The symbols move the states like this.
pev: @>tuv, +>dal, *>lub, &>nub, $>suk, !>lof
rop: @>fop, +>dep, *>loz, &>mov, $>vuv, !>let
reg: @>mov, +>vad, *>lan, &>vog, $>dep, !>sas
zet: @>pas, +>sib, *>leb, &>rit, $>rap, !>zev
det: @>zap, +>vov, *>nub, &>vav, $>noz, !>dal
loz: @>dep, +>zol, *>sas, &>vad, $>nuf, !>sut
fil: @>par, +>buf, *>bev, &>tef, $>zir, !>zer
rap: @>val, +>dov, *>gen, &>zet, $>dez, !>bop
duz: @>tar, +>par, *>fil, &>tur, $>rez, !>pab
gop: @>lan, +>fop, *>rop, &>nem, $>sas, !>vel
lom: @>sar, +>bav, *>tuf, &>mez, $>pid, !>saf
ged: @>nub, +>vip, *>mif, &>fup, $>dal, !>kam
leb: @>sib, +>vib, *>tiv, &>mon, $>gen, !>bam
suf: @>fup, +>zap, *>det, &>sut, $>vip, !>tuv
zot: @>mon, +>buv, *>pas, &>lef, $>vib, !>rap
lan: @>vad, +>gop, *>fop, &>pir, $>zol, !>vuv
dal: @>pev, +>lub, *>niv, &>ged, $>did, !>lik
nal: @>mez, +>pul, *>boz, &>did, $>bav, !>tos
sut: @>ven, +>lon, *>vav, &>lup, $>suf, !>vov
lur: @>tur, +>tef, *>kef, &>dez, $>par, !>bev
bav: @>lom, +>tuf, *>zep, &>nal, $>vep, !>vom
vav: @>lon, +>zal, *>bib, &>vel, $>det, !>ged
tef: @>lur, +>kef, *>lak, &>fon, $>fil, !>peb
mez: @>lif, +>nal, *>pul, &>suk, $>lom, !>zep
pid: @>kap, +>vep, *>lef, &>lom, $>kog, !>buv
tar: @>lak, +>duz, *>par, &>rus, $>peb, !>zir
dov: @>rap, +>gen, *>zev, &>sib, $>fon, !>rus
mov: @>kuv, +>reg, *>vad, &>ful, $>rop, !>zol
sas: @>zol, +>lup, *>vuv, &>gop, $>ven, !>vav
suk: @>doz, +>did, *>guv, &>pev, $>mez, !>boz
tos: @>zep, +>kap, *>pid, &>dak, $>vom, !>mon
saf: @>lef, +>vom, *>rit, &>zep, $>buv, !>sib
rit: @>vom, +>kog, *>mon, &>kap, $>zet, !>vib
nem: @>pir, +>kuv, *>mov, &>dis, $>gop, !>dep
mon: @>kog, +>zot, *>buv, &>vep, $>leb, !>val
rez: @>peb, +>gik, *>zir, &>duz, $>riv, !>dis
zep: @>tuf, +>tos, *>kap, &>boz, $>saf, !>kog
peb: @>bev, +>rez, *>gik, &>tar, $>zer, !>kuf
kam: @>niv, +>doz, *>suk, &>noz, $>lik, !>nal
vad: @>reg, +>lan, *>gop, &>pav, $>loz, !>lup
pul: @>nal, +>boz, *>dak, &>guv, $>tuf, !>kap
lak: @>kef, +>tar, *>duz, &>bop, $>bev, !>gik
tur: @>rus, +>lur, *>tef, &>bam, $>duz, !>buf
gen: @>dov, +>zev, *>lir, &>leb, $>pip, !>tur
par: @>duz, +>fil, *>buf, &>lur, $>gik, !>lod
vog: @>ful, +>pav, *>pir, &>riv, $>reg, !>gop
kef: @>tef, +>lak, *>tar, &>pip, $>buf, !>rez
boz: @>pul, +>dak, *>sar, &>lof, $>zep, !>pid
sib: @>zet, +>leb, *>vib, &>kog, $>dov, !>lir
nub: @>vov, +>ged, *>vip, &>bib, $>pev, !>niv
lub: @>dal, +>niv, *>kam, &>vip, $>guv, !>lif
nuf: @>vel, +>let, *>ven, &>loz, $>zal, !>suf
fon: @>dez, +>pip, *>bop, &>dov, $>tef, !>tar
buv: @>zot, +>pas, *>zet, &>saf, $>tiv, !>dov
fup: @>bib, +>suf, *>zap, &>ven, $>ged, !>noz
zir: @>gik, +>pab, *>lod, &>fil, $>kuf, !>ful
guv: @>did, +>lof, *>lik, &>lub, $>pul, !>sar
sar: @>dak, +>lom, *>bav, &>lif, $>kap, !>lef
bev: @>buf, +>peb, *>rez, &>lak, $>lod, !>tum
lik: @>lof, +>lif, *>mez, &>kam, $>dak, !>bav
kog: @>rit, +>mon, *>zot, &>pid, $>sib, !>tiv
fop: @>gop, +>rop, *>dep, &>kuv, $>lup, !>nuf
lup: @>sas, +>vuv, *>vel, &>fop, $>sut, !>zal
dez: @>bam, +>fon, *>pip, &>rap, $>lur, !>lak
vuv: @>lup, +>vel, *>nuf, &>rop, $>lon, !>bib
bop: @>pip, +>rus, *>tur, &>zev, $>lak, !>par
lof: @>guv, +>lik, *>lif, &>niv, $>boz, !>lom
tiv: @>vib, +>val, *>rap, &>buv, $>lir, !>fon
lon: @>sut, +>vav, *>zal, &>vuv, $>zap, !>nub
kuv: @>nem, +>mov, *>reg, &>kab, $>fop, !>loz
did: @>suk, +>guv, *>lof, &>dal, $>nal, !>dak
pav: @>vog, +>pir, *>nem, &>tum, $>vad, !>fop
tum: @>riv, +>kuf, *>dis, &>gik, $>pav, !>kuv
zal: @>vav, +>bib, *>fup, &>nuf, $>vov, !>vip
zol: @>loz, +>sas, *>lup, &>lan, $>let, !>lon
pir: @>pav, +>nem, *>kuv, &>kuf, $>lan, !>rop
kab: @>dis, +>ful, *>vog, &>lod, $>kuv, !>vad
buf: @>fil, +>bev, *>peb, &>kef, $>pab, !>riv
noz: @>mif, +>tuv, *>pev, &>det, $>kam, !>did
mif: @>vip, +>noz, *>tuv, &>zap, $>niv, !>suk
vov: @>det, +>nub, *>ged, &>zal, $>tuv, !>lub
vep: @>pid, +>lef, *>saf, &>bav, $>mon, !>pas
pas: @>buv, +>zet, *>sib, &>vom, $>val, !>gen
vom: @>saf, +>rit, *>kog, &>tos, $>pas, !>leb
dep: @>rop, +>loz, *>zol, &>reg, $>vel, !>ven
pab: @>zir, +>lod, *>zer, &>buf, $>dis, !>vog
kap: @>tos, +>pid, *>vep, &>sar, $>rit, !>zot
let: @>nuf, +>ven, *>sut, &>zol, $>bib, !>zap
lir: @>zev, +>bam, *>dez, &>tiv, $>rus, !>tef
ven: @>let, +>sut, *>lon, &>sas, $>fup, !>det
lef: @>vep, +>saf, *>vom, &>tuf, $>zot, !>zet
niv: @>lub, +>kam, *>doz, &>mif, $>lof, !>mez
riv: @>zer, +>tum, *>kuf, &>rez, $>vog, !>nem
dak: @>boz, +>sar, *>lom, &>lik, $>tos, !>vep
vip: @>ged, +>mif, *>noz, &>suf, $>lub, !>doz
vib: @>leb, +>tiv, *>val, &>zot, $>zev, !>dez
bib: @>zal, +>fup, *>suf, &>let, $>nub, !>mif
lif: @>lik, +>mez, *>nal, &>doz, $>sar, !>tuf
doz: @>kam, +>suk, *>did, &>tuv, $>lif, !>pul
ful: @>kab, +>vog, *>pav, &>zer, $>mov, !>lan
val: @>tiv, +>rap, *>dov, &>pas, $>bam, !>pip
pip: @>fon, +>bop, *>rus, &>gen, $>kef, !>duz
zev: @>gen, +>lir, *>bam, &>vib, $>bop, !>lur
dis: @>kuf, +>kab, *>ful, &>pab, $>nem, !>reg
rus: @>bop, +>tur, *>lur, &>lir, $>tar, !>fil
tuv: @>noz, +>pev, *>dal, &>vov, $>doz, !>guv
lod: @>pab, +>zer, *>riv, &>bev, $>kab, !>pav
tuf: @>bav, +>zep, *>tos, &>pul, $>lef, !>rit
bam: @>lir, +>dez, *>fon, &>val, $>tur, !>kef
zer: @>lod, +>riv, *>tum, &>peb, $>ful, !>pir
zap: @>suf, +>det, *>vov, &>lon, $>mif, !>pev
vel: @>vuv, +>nuf, *>let, &>dep, $>vav, !>fup
gik: @>rez, +>zir, *>pab, &>par, $>tum, !>kab
kuf: @>tum, +>dis, *>kab, &>zir, $>pir, !>mov

The rows follow the links: the fewer symbols apart two states are, the more alike their rows tend to be.

Each row is also shifted at random along 6 hidden directions that mean nothing.

Row, then state:
-2 7 1 -4 17 3 20 6 -5 -10 6 -10 -4 -4 -2 13 18 20 -5 15 -8 17 5 23 26 19 0 -19 -19 -2 1 -8 20 | par
18 1 19 5 12 29 14 -8 -25 -6 15 14 4 16 -13 15 -4 -35 -22 6 8 -1 8 -14 -1 8 5 -16 -2 9 23 -1 -22 | rez
11 -22 24 -7 -1 12 -23 -7 7 -9 -3 -24 5 -16 0 9 32 -4 1 9 -24 10 9 19 5 26 31 7 -19 -27 -30 -12 26 | sut
3 16 -9 -10 -19 -13 -20 11 38 -6 -22 -1 -9 6 19 -31 -12 32 32 -17 13 -30 -16 -10 -7 -12 -28 18 -1 10 1 0 -28 | niv
31 1 -17 12 -4 -10 -3 -3 34 16 -15 4 0 -16 5 -11 5 23 17 -6 -8 -7 -10 6 0 2 1 28 -2 -6 -33 8 30 | did
8 10 -3 -32 6 -12 20 15 -4 5 3 13 -8 -3 -14 -14 17 27 23 1 2 -10 2 1 21 0 -26 -27 -8 4 -2 -20 22 | tur
-34 -12 12 31 8 9 15 2 9 26 16 -4 6 15 -22 10 -13 -32 -10 7 8 11 3 -29 5 3 -6 15 29 15 -8 29 11 | kap
-17 2 -12 3 2 -31 4 6 -1 -11 -20 9 -1 -4 18 5 1 13 20 0 -18 -13 -2 22 -3 11 6 -18 -19 -3 10 -31 0 | nem
-20 15 -5 -9 8 17 5 -24 -13 -4 21 10 1 -14 4 6 10 2 -29 -4 11 15 -1 0 -1 -10 5 14 -17 -9 -1 26 5 | kog
-43 21 -9 -1 9 5 9 -16 -1 -13 16 -1 -1 -11 14 5 2 20 -24 4 9 23 -3 7 6 -8 3 10 -12 -11 -5 26 3 | rit
15 -5 14 -3 -7 19 -24 -8 18 -33 2 -16 -3 7 15 -1 8 6 -8 10 -4 5 -3 8 6 3 17 6 -18 -21 0 7 -20 | vav
-7 20 -15 13 9 1 14 -1 -9 26 -9 0 5 -13 1 9 -14 1 -8 -14 13 11 0 -3 0 8 -16 16 11 24 -3 11 12 | sib
15 6 -28 25 10 3 27 -10 -13 22 18 42 -3 16 -9 12 -17 -29 -19 -11 19 -10 -11 -17 -3 -21 -13 13 -6 28 42 34 -18 | tiv
-9 -13 -3 -19 -13 -4 -11 -1 9 -1 21 -6 -8 3 -10 -21 9 11 -4 2 5 0 -7 -4 -4 -33 -2 7 7 -13 -2 19 -1 | pul
10 12 5 -7 0 8 0 15 37 13 -6 -19 -6 -3 -8 -14 8 30 24 -2 11 4 -4 -10 29 11 -29 17 6 10 -29 12 24 | tuf
0 -30 -1 17 -6 -23 -4 13 6 -1 -8 2 1 16 -4 11 -7 -19 20 17 -18 3 3 -5 16 4 11 -16 12 -9 -2 -9 12 | sas
29 -10 -8 24 -4 -11 -8 21 30 -5 -27 -18 -2 10 10 9 -12 11 27 17 -13 12 -2 6 35 21 -1 -5 12 -2 -17 -7 18 | vuv
8 -19 13 -5 -13 6 -24 7 7 -27 5 -25 -6 17 4 -2 3 -3 -4 12 -6 5 -1 8 4 -8 12 -8 0 -15 12 0 -26 | nuf
-63 4 12 -19 5 -3 11 -6 10 -4 20 11 -3 -5 -6 -7 22 9 6 4 4 -2 1 -13 10 -3 -6 2 -20 -10 -11 12 15 | vep
29 -14 -8 15 -6 -8 -7 2 -4 -16 -2 -8 0 11 7 1 -13 -2 -12 13 -13 5 -2 19 -13 -12 21 -14 13 -12 11 -9 -17 | fop
-20 1 -16 2 -14 -11 -26 -11 11 -18 -9 -2 -2 -6 29 1 -4 7 -2 -7 0 4 -10 8 -5 -12 10 20 -16 -14 6 15 -18 | noz
-11 -6 -2 -4 9 -8 22 13 -19 10 13 -1 -3 6 -18 4 1 0 -4 10 -2 10 6 5 8 -4 -7 -25 16 8 7 -6 14 | lur
33 3 15 -44 -3 21 6 -4 -34 9 31 12 -5 4 -32 -30 13 -3 -20 -16 19 -28 2 -7 -40 -33 -12 -14 5 9 26 -10 -29 | dez
-7 1 -10 3 13 -10 27 -6 -18 31 11 27 2 -12 -18 4 12 -11 -4 -10 -1 -13 0 0 -15 -2 -3 3 -9 14 7 0 21 | dov
12 -19 -1 -12 -9 -22 -8 9 11 -11 -10 13 -4 5 1 -2 11 2 33 10 -19 -12 0 1 20 3 6 -19 -13 -19 -5 -19 14 | zol
31 17 -12 -6 9 4 22 0 -8 17 8 14 -4 -4 -12 -11 2 15 -9 -10 11 -13 -4 6 -13 -10 -14 2 -2 18 10 0 -1 | zev
-20 4 -6 -14 -18 -12 -22 -7 18 -21 -11 31 -6 10 24 -8 -7 -6 29 -10 9 -24 -10 -29 13 -13 -10 6 -26 -9 14 9 -26 | ged
-1 1 3 10 -9 4 -16 -7 22 -18 -13 13 2 11 19 3 -15 -12 15 3 4 -5 -4 -24 14 4 1 9 -6 -8 -5 10 -15 | zap
-11 -3 8 -19 -4 -14 -9 1 -20 -9 -12 -1 2 -11 6 -3 12 3 8 -10 -12 -18 6 20 -24 8 9 -16 -16 -3 13 -37 -13 | pir
-9 17 -9 5 7 -1 14 2 -14 15 5 -12 0 -5 -4 -5 -8 13 -21 -11 11 3 -3 13 -26 -10 -11 5 16 22 13 2 -12 | rap
51 -2 5 14 7 31 7 -1 23 32 7 5 0 2 -24 3 6 -17 3 -4 13 1 -2 -27 24 12 -14 30 3 16 -20 32 27 | zep
-44 11 -25 0 14 -43 41 11 5 10 -1 29 -6 -4 -1 -5 3 31 25 7 -9 -8 -4 7 15 -3 -16 -21 -8 4 -3 -12 33 | bam
-27 23 -13 1 9 -13 17 5 -2 26 -16 2 3 -21 3 2 -2 17 12 -15 7 2 1 1 4 15 -23 10 4 21 -12 -4 24 | leb
-31 2 13 8 -10 -12 -14 8 25 -2 -32 7 7 5 15 -1 -20 -12 40 -2 1 -12 3 -36 15 21 -13 4 14 2 -24 -10 1 | det
42 22 -4 -31 2 15 9 4 -13 -4 13 -11 -8 -6 -9 -26 8 38 -18 -6 14 -4 -2 18 -16 -19 -14 -12 4 6 7 -9 -12 | fon
-21 13 -4 0 3 3 7 7 32 -7 9 -8 -11 10 2 -10 2 27 8 7 14 7 -9 -8 26 -6 -20 11 -6 3 -4 26 2 | tos
-19 -16 10 -28 -5 4 -9 -2 5 7 24 -8 -6 -8 -19 -14 30 3 1 -2 0 0 -1 -4 2 -14 0 11 -9 -14 -11 16 18 | lom
-14 -2 -11 -9 -15 -19 -8 5 25 -5 4 -2 -9 5 4 -28 -5 27 11 -1 4 -10 -11 -4 -7 -29 -9 6 10 -10 -7 10 -7 | lik
-11 -8 15 18 -6 6 -14 -2 18 -11 -11 2 5 14 10 6 -15 -23 12 7 -1 -3 1 -25 8 11 6 6 7 -5 -9 4 -11 | fup
-10 2 -8 15 7 -12 10 0 -21 0 -16 28 7 4 10 25 -16 -29 10 -1 -4 -3 5 -10 11 17 1 -18 -6 10 18 -13 -3 | kuf
-11 22 -11 -6 6 13 7 -15 -8 3 8 12 1 -12 6 4 -1 5 -17 -9 17 11 -3 -6 4 -5 -8 14 -10 4 1 22 2 | zot

Complete each set of four: the symbols that take the first to the second take the third to the fourth, perhaps in another order.
Answer with the state's name.
-46 0 17 -13 12 -13 19 21 -9 -1 1 -17 -1 1 -13 3 13 13 14 12 -8 7 12 7 16 19 -13 -32 5 6 -4 -26 20
to 8 7 12 -39 4 -1 13 19 -8 7 2 0 -8 0 -21 -17 17 19 23 -2 5 -12 7 -4 16 4 -28 -28 0 10 0 -26 13
as 5 27 -7 9 11 10 7 -1 -9 -24 -15 -8 2 1 23 16 -18 14 -12 8 4 20 3 12 14 17 0 -16 -2 3 8 -10 -14
to rez

3 24 7 -47 0 23 -10 -16 -21 5 8 -1 0 -30 -2 -14 24 16 -13 -26 19 -4 3 3 -15 -4 -12 14 -20 2 -6 1 0
to 8 3 -8 15 12 -7 28 16 -12 25 -2 -12 3 -2 -17 3 -13 8 -6 7 -2 15 7 7 2 5 -10 -14 37 16 -12 -9 25
as -2 -8 -9 4 10 -8 27 1 -26 16 21 8 1 2 -21 2 0 -7 -19 7 -3 7 3 7 -11 -14 4 -18 16 4 9 0 13
to gik

5 6 13 7 12 19 3 -10 -34 -3 -4 -9 12 -10 3 23 -5 -19 -25 3 -5 20 15 10 -8 24 19 -12 5 0 -3 -16 2
to 7 -1 1 -19 10 -3 21 12 -11 5 10 9 -6 1 -19 1 18 7 10 7 -1 -1 5 2 24 5 -14 -24 -9 4 6 -11 21
as -11 -3 19 -15 -9 15 -14 13 14 7 14 -37 -5 9 -17 -22 1 10 -4 -4 18 5 0 -12 -6 -14 -20 12 29 9 -7 14 -13
to suk

-6 24 3 -15 7 14 9 -7 23 1 2 7 -3 -13 1 -9 16 27 11 -2 11 -1 -3 -10 23 12 -19 15 -22 -1 -26 13 24
to -11 10 6 -8 8 19 11 -18 -2 9 16 22 3 -9 -9 2 11 -8 -8 -5 12 0 1 -20 7 1 -3 15 -14 -2 -10 22 15
as -12 -1 -25 26 -9 -17 -16 -7 20 -3 -17 0 1 -4 27 10 -15 2 3 -4 -3 8 -11 5 3 -3 8 26 -5 -3 -1 20 -6
to dal

38 4 -13 -16 11 9 20 -11 -24 5 25 12 -5 -12 -15 -4 19 14 -28 0 -1 3 -2 24 -12 -17 9 -6 -13 -7 8 3 13
to 20 7 9 -25 3 7 15 5 -21 20 13 4 0 -4 -26 -19 7 6 -7 -10 9 -17 5 -1 -25 -11 -14 -12 15 13 2 -16 1
as -34 27 -5 -32 2 -4 3 -3 -9 3 -2 9 -3 -18 6 -12 9 23 7 -19 16 -7 -1 -3 -2 -5 -24 3 -16 9 3 -1 0
to pas

23 13 17 -36 6 18 5 15 -9 -8 7 -21 -8 -1 -14 -12 19 26 1 1 8 1 6 11 11 8 -20 -21 -5 8 4 -20 -2
to 11 20 5 4 12 18 6 -6 -17 -17 -9 -10 6 -7 13 16 -6 6 -20 7 -1 20 8 15 6 22 8 -15 -4 0 -1 -14 -4
as 11 9 40 -33 5 30 2 8 -19 -7 8 -9 0 8 -19 -12 10 -5 0 -4 13 -16 12 -12 -7 13 -17 -23 1 13 10 -27 -23
to kuf

23 8 4 -22 4 7 18 1 -16 20 14 21 -3 1 -25 -20 7 0 0 -14 12 -28 1 -10 -23 -16 -19 -7 2 18 14 -9 -7
to -1 10 -4 -16 11 -14 27 8 -8 21 0 9 0 -17 -16 -11 14 24 13 -4 -6 -9 5 9 -3 6 -12 -13 1 5 -18 -22 36
as -2 -4 21 -15 -6 -10 -13 13 -15 3 -21 -17 6 -7 -2 -12 0 2 14 -11 -11 -21 9 12 -33 14 0 -16 13 6 -2 -48 -13
to reg

-3 -15 13 -28 -15 1 -17 2 5 11 13 -14 -2 -5 -18 -28 13 7 3 -7 5 -7 0 -9 -18 -23 -4 8 18 -10 -17 4 6
to -13 2 -32 17 -7 -12 1 8 31 -19 17 -11 -16 25 13 -9 -19 28 -11 17 12 22 -20 3 25 -38 -12 8 10 -4 18 45 -18
as 27 1 -5 -34 -19 4 -17 -4 19 -10 17 8 -13 6 -3 -38 9 23 4 -9 15 -21 -13 -8 -11 -41 -11 10 -5 -13 6 15 -21
to pul

-4 -1 4 -5 -11 6 -24 -15 9 -16 -10 10 3 -5 20 3 0 -9 8 -4 0 -3 -1 -12 3 2 11 13 -16 -17 -9 6 -8
to -5 -8 9 4 -11 12 -24 -18 2 -16 0 11 6 5 14 6 -7 -28 -6 0 2 -2 -1 -17 -5 -6 18 12 -8 -16 2 14 -20
as -6 2 -13 3 -10 -16 -19 -5 22 4 -23 0 1 -19 21 -2 6 14 21 -13 -8 -6 -7 7 0 7 3 26 -16 -7 -18 2 13
to tuv

-27 3 1 4 -12 -10 -27 0 15 -4 -29 -17 5 -12 24 0 -12 5 15 -8 -3 5 0 -2 -1 11 2 17 8 -5 -22 -4 0
to -33 -12 -10 15 -10 -12 -24 -16 -2 -7 -3 -10 6 -12 21 13 -4 -11 -16 -5 -9 15 -4 13 -17 -8 26 22 -5 -16 -1 15 -6
as 4 -21 9 -13 -13 4 -9 3 7 20 18 4 -3 10 -25 -17 6 -17 5 -4 9 -11 -1 -27 -4 -23 -10 11 19 0 -4 19 2
to sar

8 -20 3 20 -3 2 -11 1 17 -17 0 -9 -1 15 7 14 0 -12 1 18 -13 11 -3 4 20 8 18 2 -9 -13 1 9 -2
to -12 -15 9 -5 -15 -6 -25 -7 3 18 -11 13 6 -7 -1 -3 1 -31 20 -20 1 -25 0 -23 -18 0 0 21 -2 2 -5 -1 -4
as -1 4 -10 3 -7 -19 -6 8 33 14 -20 -24 0 -22 7 -18 2 43 19 -2 -10 6 -4 15 -4 5 -3 19 17 -9 -48 -5 36
to vep

8 0 -6 4 8 2 20 14 -15 0 15 -7 -6 18 -15 3 -10 1 -15 12 8 13 1 2 12 -11 -12 -23 19 14 22 4 -8
to 7 31 -13 -19 7 -7 16 8 2 2 -4 -12 -7 -16 3 -21 6 54 -1 -9 7 -5 -5 26 -11 -4 -20 -3 -2 11 -4 -15 3
as 17 9 -9 -4 3 10 -9 -14 -31 -24 0 -3 2 -6 20 17 -1 -3 -31 -3 -2 13 1 27 -11 -1 19 -9 -20 -5 29 -6 -28
to peb

-4 -16 17 12 -10 3 -15 12 20 -18 -2 -7 -3 32 2 -2 -14 -19 14 12 1 -9 -2 -22 12 1 -3 -7 8 1 12 2 -30
to 36 -7 -11 15 -9 4 -15 -12 16 14 -4 9 1 -7 3 -2 0 -10 -2 -14 0 -12 -9 -1 -17 -7 9 35 -7 1 -4 18 -1
as 12 -29 0 7 -3 -18 -1 0 -9 1 -3 11 5 -1 -5 8 5 -18 9 11 -24 -4 5 9 -4 2 26 -15 1 -19 -7 -19 20
to det

